Below are the code and all the weights of a small trained network. Each question names an input and a target symbol and asks about switching units off, where a switched-off unit gives its printed mean instead of its output.

import numpy as np


def w(rows, s, z=0):
    codes = np.array(rows[::2]) - 128.0
    scale = np.full(codes.shape[1], s)
    scale[-1] = z or s
    return codes * scale


def norm(h):
    return h / np.sqrt((h * h).mean(-1, keepdims=True) + 1e-5)


def f(y):
    return y / 2 * (1 + np.tanh(0.7978845608 * (y + 0.044715 * y**3)))


def softmax(a):
    e = np.exp(a - a.max(-1, keepdims=True))
    return e / e.sum(-1, keepdims=True)


def log_softmax(a):
    a = a - a.max(-1, keepdims=True)
    return a - np.log(np.exp(a).sum(-1, keepdims=True))


def net(x, mask):
    ids = ['αγδζηθλτφψω'.index(c) for c in x.split()]
    T = len(ids)
    res = E[ids] + P[:T]
    u = 0
    for l in range(2):
        r = norm(res)
        for j in range(3):
            rows = slice(2 * j, 2 * j + 2)
            q, k, v = (r @ M[l][rows].T for M in (Q, K, V))
            z = softmax(np.where(np.tri(T) > 0, q @ k.T / 2**0.5, -1e9)) @ v
            o = O[l][rows]
            res = res + np.where(mask[u + j], z, o[:, -1]) @ o[:, :-1]
        u += 3
        y = f(norm(res) @ A[l][:, :-1].T + A[l][:, -1])
        res = res + np.where(mask[u : u + 4], y, B[l][:, -1]) @ B[l][:, :-1]
        u += 4
    return log_softmax(norm(res)[-1] @ U[:, :-1].T + U[:, -1])


Q, K, V, O, A, B = {}, {}, {}, {}, {}, {}
E = w([
[164,104,91],'α',
[141,71,233],'γ',
[157,254,156],'δ',
[147,167,138],'ζ',
[149,146,182],'η',
[129,143,159],'θ',
[127,132,146],'λ',
[130,132,151],'τ',
[131,151,160],'φ',
[153,94,136],'ψ',
[129,132,148],'ω',
],0.024)
P = w([
[203,221,255],'0',
[153,217,203],'1',
[138,211,168],'2',
[124,207,129],'3',
[116,207,116],'4',
[113,198,93],'5',
[102,206,62],'6',
[97,221,77],'7',
],0.0033)
Q[0] = w([
[133,13,147],'0.h1',
[103,25,1],'0.h1',
[229,87,55],'0.h2',
[254,147,141],'0.h2',
[98,99,153],'0.h3',
[173,19,126],'0.h3',
],0.01)
K[0] = w([
[123,87,200],'0.h1',
[127,142,250],'0.h1',
[189,169,109],'0.h2',
[189,122,46],'0.h2',
[130,119,135],'0.h3',
[129,80,93],'0.h3',
],0.018)
V[0] = w([
[12,31,194],'0.h1',
[162,65,109],'0.h1',
[254,143,56],'0.h2',
[77,54,197],'0.h2',
[57,101,145],'0.h3',
[182,184,198],'0.h3',
],0.0084)
O[0] = w([
[11,114,224,69],'0.h1',
[104,94,85,123],'0.h1',
[95,102,2,145],'0.h2',
[175,193,174,151],'0.h2',
[39,106,157,98],'0.h3',
[156,124,41,254],'0.h3',
],0.0082,0.008)
A[0] = w([
[223,47,129,247],'0.n1',
[32,48,205,15],'0.n2',
[216,117,253,84],'0.n3',
[64,173,85,2],'0.n4',
],0.0067,0.0024)
B[0] = w([
[3,175,170,254],'0.n1',
[39,155,200,123],'0.n2',
[143,61,33,197],'0.n3',
[138,73,118,100],'0.n4',
],0.0067,0.0046)
Q[1] = w([
[175,9,163],'1.h1',
[103,226,111],'1.h1',
[100,63,170],'1.h2',
[110,141,186],'1.h2',
[26,86,94],'1.h3',
[63,110,99],'1.h3',
],0.015)
K[1] = w([
[12,16,166],'1.h1',
[252,188,101],'1.h1',
[219,170,72],'1.h2',
[173,150,155],'1.h2',
[173,207,89],'1.h3',
[183,200,74],'1.h3',
],0.012)
V[1] = w([
[81,84,150],'1.h1',
[183,178,63],'1.h1',
[113,232,110],'1.h2',
[51,255,128],'1.h2',
[23,228,41],'1.h3',
[193,145,116],'1.h3',
],0.007)
O[1] = w([
[202,177,54,29],'1.h1',
[7,13,179,253],'1.h1',
[152,175,50,161],'1.h2',
[231,143,51,116],'1.h2',
[2,253,122,85],'1.h3',
[60,2,68,188],'1.h3',
],0.0041,0.005)
A[1] = w([
[120,99,192,66],'1.n1',
[4,53,107,1],'1.n2',
[147,133,154,187],'1.n3',
[28,31,94,149],'1.n4',
],0.013,0.0073)
B[1] = w([
[254,244,126,136],'1.n1',
[180,251,11,194],'1.n2',
[12,139,94,183],'1.n3',
[77,126,209,254],'1.n4',
],0.0073,0.0063)
U = w([
[111,111,121,2],'α',
[180,146,231,254],'γ',
[186,196,87,62],'δ',
[222,165,25,91],'ζ',
[132,86,99,194],'η',
[94,3,54,234],'θ',
[68,82,176,52],'λ',
[81,84,161,65],'τ',
[126,118,67,118],'φ',
[13,235,146,150],'ψ',
[64,72,174,73],'ω',
],0.013,0.0053)

Each question gives the input, a string of symbols that net reads in full, and the target symbol t.
The units are the heads (2 rows each of Q, K, V and O) and the neurons (one row each of A and B). Each row of codes is followed by its name. A weight is (code - 128) times the scale printed after its matrix; where a second scale follows, it is the last column's (O, A, B and U).
mask holds one flag per unit, layer by layer, with each layer's heads first. A switched-off unit (its flag False) gives its mean, the last column of its rows in O or B, instead of its output. The means were averaged over made-up inputs and are rounded, as every weight is.
A unit's drop is (log p(t) with every unit on - log p(t) with that unit switched off) / (log p(t) with every unit on - log p(t) with every unit switched off).
The circuit of an input: a set's keep is (log p(t) with only the set's units on - log p(t) with every unit switched off) / (log p(t) with every unit on - log p(t) with every unit switched off). Starting from the 12 units with the biggest drops (on a tie, the unit counted first), units are removed one at a time, each time the one whose removal leaves the highest keep (on an exact tie, the one counted first), for as long as the keep stays at least 0.8.
units of the circuit, in order: the units of the circuit, biggest drop first
unit that matters most: the unit with the biggest drop
k most important neurons: the k neurons with the biggest drops, biggest first
top k neurons in layer l: the k neurons of layer l with the biggest drops, biggest first
heads that matter: for each layer, one digit per head in row order, 1 if its drop is at least 0.15 and else 0, layers parted by /
input ψ ψ γ τ, target γ: heads that matter : 010 / 001
input λ ζ θ θ θ, target ζ: units of the circuit, in order : 0.h1
input ψ α θ, target θ: units of the circuit, in order : 0.h1, 1.n2, 1.h1
input ψ θ ψ θ γ θ θ η, target γ: heads that matter : 000 / 011
input θ α δ τ, target θ: heads that matter : 110 / 000
input θ θ θ ψ ψ θ γ θ, target γ: units of the circuit, in order : 0.h2, 1.h3
input ψ ψ η, target ψ: heads that matter : 110 / 001
input φ τ γ ζ θ θ γ η, target γ: heads that matter : 010 / 110
input ψ ζ θ η, target ζ: heads that matter : 111 / 000
input λ ζ ζ α θ θ ζ γ, target θ: top 2 neurons in layer 0 : 0.n3, 0.n1
input δ ψ γ θ ω, target γ: heads that matter : 010 / 011
input θ ψ ω α δ, target ζ: heads that matter : 110 / 000
input λ γ θ φ θ θ λ, target γ: heads that matter : 000 / 001
input θ γ θ θ ω, target γ: heads that matter : 000 / 000
input ψ θ α θ θ γ, target θ: unit that matters most : 0.n3
input ψ φ θ θ γ θ ζ λ, target ζ: 2 most important neurons : 1.n4, 0.n2
input θ τ α φ ω λ, target θ: top 2 neurons in layer 0 : 0.n1, 0.n2
input γ φ γ γ α ψ η, target θ: top 2 neurons in layer 1 : 1.n2, 1.n1
input ζ ζ τ, target ζ: top 2 neurons in layer 1 : 1.n4, 1.n3
input θ ψ γ θ η φ, target γ: 2 most important neurons : 1.n1, 1.n2
